Each row comes from the steps of one walk. Every step used is in the known rows, and no mark comes twice. Write the walk behind each row, first mark first.
Each row is shifted at random along 4 fixed directions that mean nothing.
Known rows:
G-J-C-Q-P-H: [ 152  -59   35 -123 -133  -24  -75   31 -191  228   29  169 -264   30
  257  -11 -192 -224  114  -17  208 -160   15   -8  372  141 -165  -86
  112 -103  -89   87   42   14   32  -84    0  -97 -102  134  -12  492
   40   43  241   98   15   87 -131  -96 -304   42 -230 -225   51    6
 -160   85  -23 -126   98   87  148  288]
K-G-J-Q: [  88  262   87 -127  -53    1 -133   84 -108  129   80  177  -28   98
  210  142 -123 -182  120 -222  173  -36  -47   76   36  155 -269 -193
   61  -77  250    0  -55  -13   43 -111   92   15  -36  140  233  395
 -105 -168   -5 -139 -109  -31 -173   59 -116   11 -273  -61   29   17
  -69  -22   96 -169   30   48   97  165]
C-L-A-S-H-K-G-Q-J: [-130  130  267  152  143    3  173  -91   73 -164   62   -7 -104   38
 -115  -14  -99   78 -166  172   47   90  -79 -267 -100   63 -120  150
  250 -210  209  -21  -77  -41   89 -157  -67   19   62 -180   95  -72
 -114 -101  -71 -190  -47   42 -115   -1  205 -156  -75  104   -4   21
  136  -67    9  226 -218 -172  -17   67]
S-H-K-G-Q-J-C-L-P: [ -88  -34  175  142    9   76  -80  -70 -216  160   34 -115 -166  189
  183  -96   25   84 -146  201   -2 -294  -75  -92  432   59  -66  236
  180   18 -203   72   72   -1  194  139 -163  -74  -48 -103 -243   75
  223  -27  119  236  -62  -10 -105 -122  -80   13   73 -217 -226   70
 -190   -6  -51  -17    4  -66  -47  160]
S-A-H-K-G-Q-C-L-P: [ 169  -91   47   45 -305 -223  -43   26 -216  -92 -137   52  -99  185
  -59  170  171 -210   75  -35  192   -1 -129  157  107  -97 -294 -201
  189  -24  152  103  110  134  -24   86   59  -42  151  180  -33  474
 -259 -152  159   97   -2  139  -95 -158 -324   -2  -46  -57  109  -88
   50  238 -270  -71 -113 -203  -73  184]
S-A-K-G-P-H: [ -46  126   62 -100  -95 -220   73   42   39    2   42  110  -91  -19
  -55  243  -33 -105   37  -53   95   53 -108  131  -29   69  -32 -286
   33   58   84  129  126  -52   38 -183   65   15  111  179   28  303
 -269  -57  -85  -14  -81  -48   11  -91 -116  112 -216   73  218  -14
 -106  -42   57    3  -48  -22    6  215]
J-Q-C-P-G-K: [  44   82  152  272  139   41   58 -119   76 -161   90  163 -108  184
   29  -48 -326  -41   88   82   99   45  239 -116  -78  110 -235   -1
  187 -307  198 -290 -184  -40  -64  -75  -38   65  -32  -13  297   66
 -401 -109  -57 -359  148  -62  -71 -132  102  -54 -140   28  -37  -40
  232 -439   68  122   59    9  174   70]
A-S-H-K-G-P-Q: [-134   84  178   63  -17   16   75   37   13   53  130  -49  -84   36
  159   45   18   58 -198   67   37 -274   -3  -79  124   54  351   39
  129  -28  -66  134  234 -122  192  -26  -59  -88 -140   92 -144   29
 -111   57  -31  194  -63  -24   16  -16    5  155  189  -35   -2  151
 -273   21   89 -130  -47   25  -52   58]
G-Q-P-H-K-A: [-169  -17  196  181  160   76  197   27   20 -112   96   13 -231   16
  158 -104 -182  103 -124  132   11 -275  150 -443   54   45  124  251
  326 -255   84 -102  -89 -262   29 -120  -82   41   47    7   -2  113
 -309  -38  -11 -255   69   62    5  -54  209 -131   86  104  -13  103
   88 -304  202  130  -73  -18  178   94]
K-G-J-C: [   4  301   78  -45  107   41  -74  -21  -49  -43   87  163 -169  116
  108   96 -179 -269   96 -163  183   65   17  239  -52  233 -216 -127
  268 -152  322  -74 -163   47  119   -6   47   13   42  143  322  162
 -217  -40  -28 -302  -27 -133 -144   96    4  -84 -168  -22  -65   19
  -19 -152   -3  -57    5  108  127  161]
J-C-P-Q-G-K-A-S-H: [-111  -23  150   30 -131  -43   94  -28    8  -79 -107  160  -99   47
  -95   73  -95  -78  121   20   98    6  102   53   -2   44  -71  -22
  224 -170  158   10 -100   49  -85  -13  122   42  195   89   59  258
 -390   18  -17  -92   55  -48  -33 -208  -47  -70 -168  -52  100  -23
   60 -120   64   42 -116 -145   -2   79]
C-S-H-K-A: [-100  -16   37  278  351 -124   79 -116  109 -520   29  -95 -155   43
 -158  124  -40   66 -278   -5   87  328 -156 -191 -376  224  -66  -13
  525 -314  494  -75 -166    9   65 -113   61  120  390 -185  239  -91
 -477 -200 -238 -595   26  -70  214  -94  310 -257  121  242 -144   30
  401 -172  -81  289 -248  -66   -9  118]
L-S-A-K: [ 198   62   47  -98 -133   36  -99   79  -39 -100   -3  257 -172   91
   45  193 -121  -78  103  -85  105   27  -68  -35  -56  131  -98   74
  290 -104  180   15  -40   34  -23  -65  -39   20   -7   11   95   93
 -142 -205   25 -145  -70    9   48  -89 -118 -118 -107   13  -52  -17
   73   56   36  -31  112   84   26  115]
A-S-H-K-G-Q-C-L: [ 173   57  229  111 -320   81  171    3 -150 -150 -108  283 -163   85
   56 -113  -58 -272  242   15  174 -304   97    1  148  -15  -88  -60
  332 -244   63  114   21  129  145  164   64 -128 -143  181   57  244
 -238   21  210   86  193   70 -241  -22 -227 -114   16  -81  197  -30
   -7  173 -108 -175   22 -213  103 -101]
L-P-G-J-Q: [ 115  144  -82 -133   49  -77 -289  -14 -188  -61   47   33 -118  229
   85  320  -33 -214 -151 -117  235  203   66  143  -79  186 -330 -211
  219  -60  478    4 -108  153  -47  -57  128    3  206   67  410  355
 -298 -193  -33 -272 -117  -18 -133 -105 -212   -6 -159   40   -1  -77
   69 -219 -123  -97   -3   57   54  326]
J-C-Q-P-G-K-A-H: [-169  -30  111   55  -17   93   99 -207  -58  -91 -122  -10 -179  201
   68  -36  -58   57   50  144   52  -14  191   16   96   21 -130   46
  259 -188   90 -121  -58   96   10  171   18    4  245  -26 -125  278
 -259   70   46 -131    0  -85   -1 -138 -124 -113   14  -12 -102   24
   67 -345 -135  148   24   37   10  127]
S-A-H-K: [ 196  -93   -5  -14 -135   75  -24    0 -148 -173  -90   58 -296  106
  106  -43    8 -102   50  -72  173 -192  -34   40  144  181  -13  -29
  439 -112  214   78    8  108   27  230   34 -144  113  114   11  268
 -171  -46  144 -167   74   -4 -110    1 -313 -157  188   20  -58  -59
   15   30 -212 -112   69    1  116   65]
H-S-A-K-G-J: [-201   23  165    3   43  285    2  165  112  328  175 -255   49   39
  255  -56  -94  267 -124   71  -62 -134 -284  -30  217  113  130   98
 -163   89 -269  -58  392 -226  274 -118 -169  -48 -131  -30 -335  121
  468 -137   60  337 -311  -98  -16  150   29  238   14 -150 -256  143
 -341  111  257   10   41  173 -193  206]
L-P-H-K: [ 157  100  155  287  145 -127  -41  170   18   69  227  223 -240  -83
  242  100 -269  -65 -161   14  114 -175 -173 -335  103  153  -10   25
   49  -19  -94  122    9 -309  -12 -426 -110   40 -278  -53  -16  211
 -213 -160  -30  -91  -80  192   73 -176   21   74 -108  -37  -32   24
  -58   65  200   -2   46   78  140  251]
J-Q-C-S-H-K: [ 308 -247  159  127 -348  170  -33  134 -171  110  -84  225 -110  101
  375 -239 -166  -53  188   -9  120 -429 -112 -207  449   75  -76   48
  124 -132 -232  141  127   42   62  110  -48 -100 -277  -22 -280  352
   65 -135  246  273  112  116  -52 -142 -303  -36   40 -319  -62  -28
  -97  240   24 -179  182  -44  106   30]
P-G-J-Q-C-L-S-A-K-H: [ 130   74  349   -3 -280  169   34  -44 -165  185 -107  328 -210  311
  104   23 -136  -41  246  183  142 -123  138   -6  322   57 -322  118
   77  -45 -175   36   28  186   52  204  -68  -22   62  -99 -138   98
  147   57  258  134   64    0 -191 -179 -196  -90 -249 -218   42 -102
  -78  -49   24  -32  267 -173   52   97]
L-A-K-G-Q-C-P-H: [-179   20  288  164   13 -196  178   25  236  173  170   94  -18  -49
  -92   66 -227  114  -13  116   -3   42 -100 -191   12 -102  -70  -19
 -102  -65  -64 -103   46 -190 -159 -390 -164   78 -123  -93 -137  264
 -244  -92  -74   21 -162   61   11 -154  167  207 -244   41   28   -4
   89  -27  221  266 -166    7   12  167]
Q-P-H-S: [  23  106  195  237  132   10   67  153   41  -19  172  316 -235  -61
  165  -66 -339 -123   37   45  180 -146  -74 -290   60  125   45    3
  124 -197 -126   38   89 -264   84 -432  -84   -3 -396    9   60  171
 -196    6  -46  -25   57   71   77  -54  144   40  -64    0  -31  125
 -176   96  286   58   66   71  124  163]
H-K-G-J-C-P: [  92  117  115   75   -4   42  -23   13 -141  158   68  183 -156   58
  285  -17 -256 -218  -12 -116  196 -142  -30   92  184  222 -224  -84
   98  -44    8  -27  -26 -115   51  -57   66    6  -89  155   18  539
 -147  -69  218   14  -31   11 -169  -39 -186  -67 -268 -212   -3  -34
 -110  110   -7 -229   50   47  103  201]
A-S-H-K-G-Q: [-102  110  -21   19   48 -119  -56   13   17 -367    8 -255   36  165
 -201  299  302  -29 -326  -68   95  206 -166  155 -299   38   88 -231
  418 -204  550   88   27  113   77   78  167  -29  263   96  341  127
 -340  -94 -230 -238  -70  -57   49   43   19  125  231  225   77   43
  180  -11 -223   39 -325  -63 -122  174]
L-C-Q-P-H-S: [  82 -103    9  161  127   71  -34 -113  -19 -336   20   75 -285  198
   26  -61 -277 -129  -20  117  209  120  163  -86  -12   68    8   66
  526 -323  222  -88  -31  116   -2   63  -74 -149  -56 -103  120   15
 -382   69  106 -201  180  -22   48 -116   40 -102  255   60 -234   41
  137   20 -162  160   38   57  144  151]
Q-C-L-A-K-H-S: [ -25   52  165  235  203  -38   93 -105   70 -470  -82   88 -312  253
 -215   49  -94  -25  -44   98  151  394  -60   -5 -370   93 -226   30
  538 -357  431 -183 -124  133  -18  -14  -41   83  207 -263   99 -210
 -343  -34  -68 -441   17  -75  103 -137  174 -263   77  224 -233  -13
  403  -97 -178  474 -147  -43   33  108]
C-J-Q-G: [  26   87  165  126   85   21    3  -23   15  213  141   89  -42    0
  258  -68 -263   99   92  -84   10 -135 -148 -234  162   92 -201   48
 -104 -149 -172  -89  100 -192   74 -312 -185  -57 -334 -142  -10  164
  113 -161  -72  -22  -83   -5  -29  -30   49   58 -193  -59 -279  104
 -119 -103  309   83   99  211   42   95]
P-H-S-A-K-G-Q: [-177   32  102   31    9   79   91   68  127 -100   90 -171  -63   61
  -81   78  -19   54 -112   72   36  -45  -37  -32  -21   28  229  -63
  141 -116  117  -14   80  -40   78  -37    8  -24  124   77   51   76
 -168  -50  -51  -30   11 -104  -31    3   96  171  124  138   92   32
   12  -98  110   58 -156  -87  -59  121]
C-Q-G-K: [ 150  -12 -152  -77 -161   -5 -137  -50 -153 -182  -89  -70   53  184
   39  147   76 -109    6 -184  126   35  -69  104  -26   18  -72 -188
  282 -118  431  -67   93  153   95  162  113 -136   88  181  256  374
 -127 -308   37 -152 -125   66 -144   14 -443   79   20   88  -69   -1
   19 -159 -231 -111   96  122  -20  167]
P-H-K-G-J-Q-C-S-A: [  12  -40  175  227   53  125  101  -59   78 -136   28  -64  -40  201
  -33  -64 -224  -25  -65  146  133   73  -22  -63   81   77 -108  -35
  132 -195   85 -104  -16   45   58   42    5   -1  250  -22  117   95
 -208  -74   36 -158  156  -18  -76    2  147    1  -65  -82   12  -95
  106 -155  -47  115  -81 -173   46  225]
L-P-H-S-A-K-G: [  70   63  105  124  -59   23   37    7   10 -222  -15  215 -223   83
 -127  127 -194 -215   11   94  176   53    3   82  -46   60  -35 -124
  250  -23  114   84   16   68  -32  -87  103    1  106   66   85  245
 -500  -40   -1  -49   26  -58  -29 -140  -25   -6  -62   58   44  -84
  -30   74   -5   -1  -23 -151   28  167]
H-S-A-K-G-Q-C: [-155  -97  152   61 -100  220   93  145  141    2   63 -188   73  167
   27  -72  -50  136   20   69  -68  -92 -124   60   51  -80  147   51
   65 -131  -46 -168  254  -74  154   67 -149  -23  -72   58 -154   11
   53 -131    0  182  -84 -112   -9   92  102  191  167  -37 -156   98
  -70   -4  134  115  -95   60 -152   75]
L-A-S-H-K-G: [ 116   86  244   91 -246  -29   79  211    4  101  -14  404  -11  -93
  205   39 -176 -122   56  -98  125 -173 -273 -118   98   74 -124  -86
   -9   69  -38  262  130 -108   22 -222   58   23 -238   -4 -209  460
 -226 -198   33  152 -182  156  -30  -66 -174  -35 -177 -101  130  -39
 -166  364  164 -146   33  -86    6   71]
C-L-A-S-H: [-150    6   90   80  183 -169 -151   75   71  124  114 -129  -41  -78
  134  120   85  290 -151  -34   20  141 -430 -217    2  164  -95  116
   52  -35  -25   79  224 -120  130 -377 -221    2 -126 -300 -288  -42
  320 -228 -125   12 -348   42  277 -127   19   39   83   75 -287  149
    7  219  132  282  -29  166 -240  162]
P-H-S-A-K-G-Q-C: [ -98   -3  235  157  -61  212  239   12  179 -203   41   18 -140  125
 -142 -124 -212  -48  108  187   40 -105  131  -10   19  -34  191   23
  247 -241   53 -121   13   26   74   94  -61  -46   41   74   81  -77
 -314   55    7  -62  191 -122 -115   46  192   69  128   64   65   -9
   45 -190   88  135 -101 -138   87   12]
G-J-C-P-Q: [ -60  -56  -15 -113  109  -80 -183   77 -101  343  215 -110 -194   47
  251   99 -125   -7 -128 -117  117 -107  -42   29  251  216   -8   28
   59  -74    6  -72   41 -102   31 -158 -139  -53  -60   85  -23  248
  174  -42  149    5 -140  -41  -85  -96 -119  153  -88 -166 -167   81
  -89   11   99 -103  -15  226  -16  267]
C-L-S-A-K: [ 219   39 -107 -170 -194 -201 -205   85 -209 -111 -104  189 -121  123
  -32  365   66 -131   50 -202  181  207 -225   92 -108  119 -304 -137
  263  -77  289  100    5  128    0 -130   52   22  157   25   88  277
  -45 -293   89 -130 -129   65   75 -216 -352 -132 -193   39   60  -62
  171  238 -155  -32   53   23 -130  225]
L-A-H-K: [ 244   18  170   13 -193   73   26   96 -101   61  -24  355 -302  -52
  348 -109 -226 -111  126 -104  187 -318  -53 -255  201  168  -87   81
  211  -53   64  118  -57  -76  -77  -77  -36  -59 -223  -14 -182  414
 -186 -139  214  -54  -52  177 -127  -62 -318 -223  -41  -56   -5  -55
  -37  119   16 -129  137   47  236   36]
S-A-H-K-G-J-C-P: [-102    6  144  134  155   86    7 -176   -1   54   35 -176 -222  128
   64  -84  -54   61  -99  118  120    2  -34  126  192  222  -94   64
  211  -48  -29  -92   21  -20   34  132  -37  -41  197   -1 -104  234
  -33   99  111  -33   17 -133  -31   -3   14  -57   18 -118 -198   -7
  -54  -31 -140   36  -74  -10   -5  192]
L-P-H-S-A-K-G-J: [  21   91  186   42  -29   88   20   81   51   94  100   85 -177   -3
   37  106 -203 -104  -54  142  138   11  -81  -27  114  109  -30  -65
  -10   84  -85  106  134  -76   48 -213   28   -3   23   49  -27  273
 -112  -48   75  156 -105   13  -85  -46   -3  115 -213  -91   63  -35
 -198   99  138  -39  -18 -100   29  276]
J-C-L-S-A-K-G: [  13  214  275  137  -64  136   11   -9  -36  197   32  331 -171   72
  219  -51 -288   17  279   60   29 -221  -28  -74  228  117 -173  280
   21  -52 -344  -55  -30 -106  110 -112 -196   80 -215 -112 -306  -13
   99  -82  138  125  -17  -78   76 -175   18 -170 -189 -188 -167   47
 -110  115  233    2  237   42  -73   -4]

Which walk is each row?
[-117 -161  114    9  -31  102   72    3    3  105   56 -255  -63  170
   37   -9  -20  107 -218  136   54  -60 -153  -11  259   62    5    1
   -8 -100 -104   27  103   20   92   39 -105  -80   96  -28 -102  200
  165    1   89  125    5   -9 -134  -44  -86  142   23 -124  -24  -42
  -56  -79  -75   79 -120   -8 -179  258] : P-G-Q-J-C-S-A-H-K
[ -83   36  128   17  -72   39   32   74  -14  231   42  -20  -75   86
   96   37 -166  -57  -93  139  113   26 -156   91  201    9  -49 -199
 -111  -67 -218   61  189  -87   56 -218   44   -2  -68   12 -190  494
   52   94  120  333  -97   -1   -2  -91  -99  231 -244 -229   55   38
 -194  207   10   41 -116   41  -82  389] : A-K-G-J-C-Q-P-H-S
[ -55 -201   72  -10   99   93  -14  -24    2  -89   70  -77 -252  107
  -23  -51 -190  -70  -78   61  158   45   34  -43  157  190   27   77
  281 -208   45  -82  -52   15   11  -11  -67  -47  111   33  129   90
  -92   31  110  -89  167  -82  -84  -83   83  -18  -11  -35  -18   -8
   59  -86   -1   98 -127  -88   30  210] : G-Q-J-C-P-H-S-A
[  78 -243  187   96 -196  166  174    2  -55 -203  -84   99 -164   58
  161 -175 -108  -49  100    9   75 -260   77 -269  143   49   33  156
  405 -260  118  -12  -30   73  102  203  -21  -43   70   43  -64  146
 -249 -145  175  -77  138   69  -93  -47  -43 -211  130  -57    1    3
  141  -62   -2  -36  -16 -140  145  -72] : G-Q-C-S-H-K-A
[-239  -64  100 -145  -62  106   47  142   32  203   81 -140  -22  189
   64   42 -146   78 -132   86  -36  -32 -131  202  164   18  149  -18
  -80   12 -175  -30  230 -109  154  -55 -125   10   27   56 -257   49
  128   17   29  303 -120 -166  -40  -30   35  178  -89 -210  -76   87
 -272  -15  116   72 -150   80 -199  282] : H-S-A-K-G-P-Q-J-C
[-113   98  261  193  -16  -25  -14    2  -82  148   19   18  -87  154
  160    5   43  133   -1  177   63 -157  -99 -204  230  -16 -100  268
   24  -96 -299  -14   69 -195   50 -117 -157   93 -120  -73 -295  132
   86  -25   73  229   29   76  208 -181  106  -49   -7 -151  -68  124
 -103  144   98   66  -32  -76 -153  160] : J-C-L-S-A-H-K-G-Q-P
[ -47   19   87  -53   51  123   24  -71  115   34   99 -157  -55  131
   30   60 -169   78   26   92   35  175  -51   81   14   82 -176   76
  143  -79  105 -111   82   71   82   43 -116  -88  102  -49  -29   23
   86  -75   94  -22 -130 -117  -89   36   56   27  -50  -69 -278   -5
   43   24   18  131   17  103  -54  177] : L-C-S-A-K-G-J
[-136  -85  197   63   62  262  -29  -75  100  193   75 -199 -126  177
  148 -127 -253  232  -42  258   49  -13   94  -54  289  107  -15  178
   51  -31 -203  -94   89  -20  -53   92 -122  -95   78 -188 -303  119
  106  104  208  203   24 -158  -27 -113   88   66   47 -182 -221  -19
  -35   17   72  126   21  -53   22  200] : L-C-P-H-S-A-K-G-J-Q
[   9 -142  -48  -98  -81   25   58   60  -42 -296  -54  -76 -243  119
 -147   64    2 -113  -51  115  148   26  114  -47  -70   37   67  -71
  420 -279  310   -6  -19   64  -58    7  121  -40  212  172  242  219
 -335   -3   37 -137  168  -27  -39  -85  -52  -21   95  145  180  -22
  149 -106  -58   68 -180 -119   76  197] : G-Q-P-H-S-A-K
[ -28  130  236   17 -136  174  152 -130 -111 -102 -146  313 -238  165
  140 -104 -180  -52  272  123  126 -218  378 -172   92   40 -224   65
  281 -223  156  -66 -207   48  -88  104  116   26  125   56   50  357
 -436   68   43 -214  132  -43 -153 -115 -105 -256 -138   14   83  -25
   44 -419   52   10  127 -112  245   -4] : J-Q-P-G-K-A-H
[ -10  238  176   93  162   -3  -97   20  -25  178  159  227 -148   49
  208  125 -292  -77   41  -11  162   85  -46  -92  105  306 -286  127
  -45  -60  -86  -51  -81 -101  182 -265 -161  102  -57 -105   79  -64
  119 -173   83 -141  -10    1   22 -129   66 -143 -279 -117   16    2
  -58 -104  222   -9  168   33  -48  195] : P-G-J-C-L-S-A
[ 164   -1  206  -73 -311  188   69  -55  -63  -74 -231  250 -138  135
  259  -47 -228  -87  311  -85  165   40   99 -122   67   20 -346  -41
  124 -200  121   43 -113  103 -115   89   95  -77   23  -95  -85  400
 -244  -47  220   -6  106   76 -131 -118 -203 -249 -216 -133   31  -72
  135  -53   -7   49   30 -124  252   89] : L-C-J-Q-G-K-A-H-S
[ -87 -128   79  215  -10 -101  117   57  113 -183   77 -169   89  132
 -138  118   -9   -8 -183   23   75   82 -204  -36  -27  -70   64 -148
   99 -146  139  -37  141   -9   96  -46  -31  -12  176   96   94  151
 -254 -183  -59  -87   34   55   15  -25  101  216   83   70   82  -28
  110  -19  -30  110 -184 -118 -136  220] : P-H-K-G-Q-C-S-A
[-106  -66  226  133    7   58  183  -54  113   62  185   86  -59   59
  119 -110 -286  -17  159   66   39 -201  106 -116  162  -15  160  179
   30 -113 -198 -188  230 -103  212  -78 -261  -45 -201  138 -122 -137
 -141  -74   43  112   41  -70  -31    6  203   82   38  -68 -202  141
 -232 -102  270   -2  102   66  -57  -46] : K-G-P-Q-C-S-A
[  -5   56  198    9  -50  137  192 -111  -16 -187    6   10 -204  159
 -128  -72  -64  -75   15  115   89 -137   91   -7   84   38    5   28
  370 -168  236  -38  -79   82   56  216   -3 -113  156  123  218  110
 -230   50   22 -200  121  -64 -321  153   26  -74   28   53   12  -32
   -8 -184 -125   -5 -116 -150  126   36] : S-A-H-K-G-Q-J
[ 302 -290    2  -17 -340  122  -63   -6 -176 -189 -230   27 -155  269
   88  -87   14 -105  150  -44  207  -84  -60   80  194   37 -173  -83
  345 -223  133   31   41  257  -80  295   67 -119  160   60  -90  388
 -164  -80  227   21  168   35  -50 -108 -364 -130  120 -139  -64 -126
  150  150 -327  -31   21  -82   15  116] : J-Q-C-S-A-H-K
[ -61  -14  176    2  -19  -41  151  -31  -31   73   -9   78 -208  177
  -84  117 -100 -109   12  208  145  137  -23  150   92   96 -334 -108
   63  -95  -60   29   77   68   24  -53   72   50  175   67   33  306
  -58  137   47   39   -1  -83  -81 -158  -18   47 -308 -115   18  -62
  -76  -24   68  104  -16  -61  -71  293] : Q-P-G-J-C-S-A-K-H
[ -62 -103  183   84  -64   76   54  135   40  403  123 -182  -55    7
  198  -94 -134  121  -79  123   74 -244 -222 -115  415   84   92   72
 -237  -13 -342   46  199 -188   80 -160 -149  -69 -111    5 -279  238
  316  -18  165  315  -27   86  -84  -43  -72  199  -71 -297  -68   16
 -289  100  172  -29  -57   38 -138  267] : P-Q-G-J-C-S-A-H-K
[-132  -44   75   64   42   64   83 -118   58 -215   -6  -95 -224  122
 -153   11 -118  -96  -33  103  138   52  171  115  -24  110   62  -39
  323 -228  152 -114 -136   77  -82   83   97   22  261   97  115  180
 -440   84   68 -121  216 -196  -23 -158   87  -32   51   83   96  -57
  183 -122  -49   66 -198 -170    6  100] : J-C-P-H-S-A-K-G-Q
[  83   58  195   28  -55  133   43  -88  -61   71   29  179 -188  -10
  351 -123 -286  -91   87  -38  183 -195   84 -285  223  141   28   -4
  -22 -137 -209   52  131 -115  105 -211  -41 -124 -308  -22  -23  245
  -90   -7  121  173  140   55  -47  -83  -91  -35 -136  -62   29   74
 -238 -145  185  -61  130   30  193  104] : C-J-Q-G-P-H-S
[ -70  169  181  -11  -47  -69   29  104  -10   94   73  -13  -50  144
    7  127   14  -54 -111  -35   71  -17 -240  124   72    5  -95 -197
   37 -108   90   82  -36  -84    9  -96  -10   12  -32   53   58  325
  -43   33  -71    3  -74   11 -127   36  -21  157 -167 -110   62   22
  -42   37  -73   70 -256   15  -22  285] : A-H-K-G-Q-J-C
[-101 -105   61  127  -51  -53   19   -9 -117  -58   33 -163   40  113
   50   26  164   58 -206   93   67 -170 -137 -164  142  -50   76    1
  206  -98   35   74  238  -24  156    7   27  -68  -45  100  -33  341
  -73 -117  -24  185  -61   54   34  -45  -39  162  169   -1  -69  119
 -138  113   -2  -89  -86  -52 -120  139] : C-S-H-K-G-Q-P
